Here is a tiny trained network, its code and every weight. The questions are about switching its units off for an input and a target symbol, where a switched-off unit gives its printed mean instead of its output.

import numpy as np


def w(rows, s, z=0):
    codes = np.array(rows[::2]) - 128.0
    scale = np.full(codes.shape[1], s)
    scale[-1] = z or s
    return codes * scale


def norm(h):
    return h / np.sqrt((h * h).mean(-1, keepdims=True) + 1e-5)


def f(y):
    return np.maximum(y, 0)


def softmax(a):
    e = np.exp(a - a.max(-1, keepdims=True))
    return e / e.sum(-1, keepdims=True)


def log_softmax(a):
    a = a - a.max(-1, keepdims=True)
    return a - np.log(np.exp(a).sum(-1, keepdims=True))


def net(x, mask):
    ids = ['αβγδεηθλξπστφψω'.index(c) for c in x.split()]
    T = len(ids)
    res = E[ids] + P[:T]
    r = norm(res)
    for j in range(2):
        rows = slice(2 * j, 2 * j + 2)
        q, k, v = (r @ M[0][rows].T for M in (Q, K, V))
        z = softmax(np.where(np.tri(T) > 0, q @ k.T / 2**0.5, -1e9)) @ v
        o = O[0][rows]
        res = res + np.where(mask[j], z, o[:, -1]) @ o[:, :-1]
    y = f(norm(res) @ A[0][:, :-1].T + A[0][:, -1])
    res = res + np.where(mask[2:6], y, B[0][:, -1]) @ B[0][:, :-1]
    return log_softmax(norm(res)[-1] @ U[:, :-1].T + U[:, -1])


Q, K, V, O, A, B = {}, {}, {}, {}, {}, {}
E = w([
[95,178,170,123],'α',
[71,210,71,124],'β',
[77,192,127,146],'γ',
[78,195,166,99],'δ',
[110,167,155,73],'ε',
[97,187,117,115],'η',
[93,187,124,101],'θ',
[186,32,59,62],'λ',
[112,127,207,119],'ξ',
[56,191,109,190],'π',
[142,152,89,116],'σ',
[207,3,199,97],'τ',
[114,116,167,147],'φ',
[162,104,143,164],'ψ',
[101,121,206,155],'ω',
],0.02)
P = w([
[2,69,61,117],'0',
[171,217,56,63],'1',
[187,189,106,97],'2',
[185,175,124,135],'3',
[228,170,160,110],'4',
[182,183,144,142],'5',
[200,157,164,154],'6',
[161,197,128,154],'7',
[189,217,136,138],'8',
[184,151,168,191],'9',
[166,167,155,193],'10',
],0.0066)
Q[0] = w([
[113,69,91,66],'head 1',
[108,193,161,116],'head 1',
[104,104,122,168],'head 2',
[199,249,178,223],'head 2',
],0.014)
K[0] = w([
[160,201,125,87],'head 1',
[52,106,77,143],'head 1',
[96,136,97,164],'head 2',
[1,52,134,94],'head 2',
],0.012)
V[0] = w([
[101,152,191,78],'head 1',
[133,227,72,36],'head 1',
[24,173,114,248],'head 2',
[184,154,28,196],'head 2',
],0.014)
O[0] = w([
[52,128,136,133,133],'head 1',
[129,120,174,254,164],'head 1',
[126,245,120,49,254],'head 2',
[112,175,42,100,35],'head 2',
],0.012,0.0066)
A[0] = w([
[84,59,46,133,51],'neuron 1',
[121,55,145,152,94],'neuron 2',
[144,120,7,114,250],'neuron 3',
[137,104,103,54,28],'neuron 4',
],0.014,0.0014)
B[0] = w([
[98,134,18,173,165],'neuron 1',
[156,88,43,56,238],'neuron 2',
[223,77,187,162,255],'neuron 3',
[139,96,167,253,221],'neuron 4',
],0.012,0.0038)
U = w([
[86,173,162,115,201],'α',
[90,178,58,156,64],'β',
[76,186,86,111,119],'γ',
[73,144,155,133,9],'δ',
[108,84,196,172,254],'ε',
[105,184,111,152,165],'η',
[96,165,126,157,18],'θ',
[96,76,2,161,161],'λ',
[103,95,238,92,42],'ξ',
[70,184,33,97,72],'π',
[226,190,103,238,209],'σ',
[105,44,98,102,95],'τ',
[94,147,130,67,2],'φ',
[247,145,86,56,141],'ψ',
[69,131,158,61,63],'ω',
],0.0097,0.003)

Each question gives the input, a string of symbols that net reads in full, and the target symbol t.
The units are the heads (2 rows each of Q, K, V and O) and the neurons (one row each of A and B). Each row of codes is followed by its name. A weight is (code - 128) times the scale printed after its matrix; where a second scale follows, it is the last column's (O, A, B and U).
mask holds one flag per unit, heads first, then neurons. A switched-off unit (its flag False) gives its mean, the last column of its rows in O or B, instead of its output. The means were averaged over made-up inputs and are rounded, as every weight is.
A unit's drop is (log p(t) with every unit on - log p(t) with that unit switched off) / (log p(t) with every unit on - log p(t) with every unit switched off).
The circuit of an input: a set's keep is (log p(t) with only the set's units on - log p(t) with every unit switched off) / (log p(t) with every unit on - log p(t) with every unit switched off). Starting from all 6 units, units are removed one at a time, each time the one whose removal leaves the highest keep (on an exact tie, the one counted first), for as long as the keep stays at least 0.8.
circuit, biggest first: the units of the circuit, biggest drop first
top k neurons: the k neurons with the biggest drops, biggest first
heads that matter: for each layer, one digit per head in row order, 1 if its drop is at least 0.15 and else 0, layers parted by /
drop when u is switched off: that unit's drop, to one decimal
input ψ σ ε τ γ, target ψ: top 2 neurons : [neuron 3; neuron 4]
input ε σ ξ σ σ σ σ σ, target ε: heads that matter : 01
input λ σ ω ε γ, target λ: circuit, biggest first : [head 2; neuron 2]
input ε α ε π λ δ, target ε: circuit, biggest first : [head 2]
input λ σ γ σ σ λ δ, target λ: heads that matter : 01
input ψ ξ φ, target ψ: heads that matter : 10
input σ ε τ σ σ σ σ σ θ, target σ: heads that matter : 11
input ψ α σ ε, target ψ: circuit, biggest first : [head 1; neuron 4]
input ψ σ ξ, target ψ: drop when neuron 4 is switched off : 0.1
input σ η ε, target σ: drop when neuron 1 is switched off : 0.0
input σ δ σ η σ ψ σ ε η λ δ, target σ: drop when head 1 is switched off : 1.8
input ψ τ τ ξ π σ ξ, target ψ: drop when head 1 is switched off : 1.4
